Here is a tiny trained network, its code and every weight. The questions are about switching its units off for an input and a target symbol, where a switched-off unit gives its printed mean instead of its output.

import numpy as np


def w(rows, s, z=0):
    codes = np.array(rows[::2]) - 128.0
    scale = np.full(codes.shape[1], s)
    scale[-1] = z or s
    return codes * scale


def f(y):
    return y / 2 * (1 + np.tanh(0.7978845608 * (y + 0.044715 * y**3)))


def softmax(a):
    e = np.exp(a - a.max(-1, keepdims=True))
    return e / e.sum(-1, keepdims=True)


def log_softmax(a):
    a = a - a.max(-1, keepdims=True)
    return a - np.log(np.exp(a).sum(-1, keepdims=True))


def net(x, mask):
    ids = ['γδζθσψω'.index(c) for c in x.split()]
    T = len(ids)
    res = E[ids] + P[:T]
    u = 0
    for l in range(2):
        q, k, v = (res @ M[l].T for M in (Q, K, V))
        z = softmax(np.where(np.tri(T) > 0, q @ k.T / 2**0.5, -1e9)) @ v
        res = res + np.where(mask[u], z, O[l][:, -1]) @ O[l][:, :-1]
        u += 1
        y = f(res @ A[l][:, :-1].T + A[l][:, -1])
        res = res + np.where(mask[u : u + 4], y, B[l][:, -1]) @ B[l][:, :-1]
        u += 4
    return log_softmax(res[-1] @ U[:, :-1].T + U[:, -1])


Q, K, V, O, A, B = {}, {}, {}, {}, {}, {}
E = w([
[120,180,158],'γ',
[234,61,5],'δ',
[162,184,6],'ζ',
[39,113,90],'θ',
[100,145,135],'σ',
[91,189,116],'ψ',
[76,89,231],'ω',
],0.019)
P = w([
[89,254,216],'0',
[138,130,125],'1',
[143,116,134],'2',
[138,130,130],'3',
[131,150,140],'4',
[141,137,141],'5',
[129,157,161],'6',
[123,182,170],'7',
[128,185,171],'8',
[146,160,143],'9',
],0.0068)
Q[0] = w([
[254,213,45],'L0H0',
[150,176,96],'L0H0',
],0.0048)
K[0] = w([
[144,227,124],'L0H0',
[36,253,4],'L0H0',
],0.0043)
V[0] = w([
[136,208,191],'L0H0',
[9,174,103],'L0H0',
],0.011)
O[0] = w([
[208,127,200,219],'L0H0',
[29,255,38,254],'L0H0',
],0.0071,0.0074)
A[0] = w([
[60,64,2,96],'L0N0',
[104,124,146,124],'L0N1',
[76,128,96,189],'L0N2',
[85,43,130,5],'L0N3',
],0.0089,0.003)
B[0] = w([
[122,119,101,253],'L0N0',
[54,254,103,146],'L0N1',
[183,133,161,232],'L0N2',
[102,166,52,117],'L0N3',
],0.0096,0.0047)
Q[1] = w([
[24,117,168],'L1H0',
[192,1,106],'L1H0',
],0.0086)
K[1] = w([
[189,220,106],'L1H0',
[160,82,2],'L1H0',
],0.0079)
V[1] = w([
[211,209,242],'L1H0',
[255,211,87],'L1H0',
],0.0057)
O[1] = w([
[149,153,253,255],'L1H0',
[177,234,52,166],'L1H0',
],0.0081,0.0089)
A[1] = w([
[69,155,138,165],'L1N0',
[255,104,169,218],'L1N1',
[112,220,243,182],'L1N2',
[199,148,4,250],'L1N3',
],0.0096,0.0024)
B[1] = w([
[113,47,37,159],'L1N0',
[255,88,168,143],'L1N1',
[160,97,104,254],'L1N2',
[93,114,193,156],'L1N3',
],0.009,0.026)
U = w([
[185,172,81,246],'γ',
[160,31,30,19],'δ',
[54,254,200,25],'ζ',
[95,134,31,236],'θ',
[135,157,78,2],'σ',
[157,193,32,16],'ψ',
[65,80,206,167],'ω',
],0.0085,0.0059)

Each question gives the input, a string of symbols that net reads in full, and the target symbol t.
The units are the heads (2 rows each of Q, K, V and O) and the neurons (one row each of A and B). Each row of codes is followed by its name. A weight is (code - 128) times the scale printed after its matrix; where a second scale follows, it is the last column's (O, A, B and U).
mask holds one flag per unit, layer by layer, with each layer's heads first. A switched-off unit (its flag False) gives its mean, the last column of its rows in O or B, instead of its output. The means were averaged over made-up inputs and are rounded, as every weight is.
A unit's drop is (log p(t) with every unit on - log p(t) with that unit switched off) / (log p(t) with every unit on - log p(t) with every unit switched off).
The circuit of an input: a set's keep is (log p(t) with only the set's units on - log p(t) with every unit switched off) / (log p(t) with every unit on - log p(t) with every unit switched off). Starting from all 10 units, units are removed one at a time, each time the one whose removal leaves the highest keep (on an exact tie, the one counted first), for as long as the keep stays at least 0.8.
circuit, biggest first: the units of the circuit, biggest drop first
top k neurons: the k neurons with the biggest drops, biggest first
k most important neurons of layer l: the k neurons of layer l with the biggest drops, biggest first
drop of u: that unit's drop, to one decimal
input γ γ ω, target γ: 3 most important neurons of layer 1 : [L1N3, L1N2, L1N1]
input ψ γ θ γ σ σ ζ, target ζ: circuit, biggest first : [L1N3, L1N2, L1N0]
input θ ω ψ δ, target θ: circuit, biggest first : [L1H0, L0H0, L1N2, L1N3]
input ω ω γ, target ω: top 2 neurons : [L0N2, L1N0]
input ω δ γ ψ ω σ δ ψ, target ω: circuit, biggest first : [L1H0]
input θ θ θ γ ζ θ γ, target θ: circuit, biggest first : [L0H0, L1H0]
input θ ω γ θ δ, target θ: top 2 neurons : [L0N0, L1N2]
input γ θ γ ζ, target ζ: circuit, biggest first : [L1N3, L1N2]
input θ δ ω, target θ: 2 most important neurons of layer 1 : [L1N3, L1N1]
input γ ψ γ ψ γ γ ω, target γ: 2 most important neurons of layer 1 : [L1N2, L1N3]
input θ θ ζ γ, target θ: drop of L0H0 : 0.5
input ω δ γ ψ δ γ γ, target ω: drop of L1H0 : 0.9
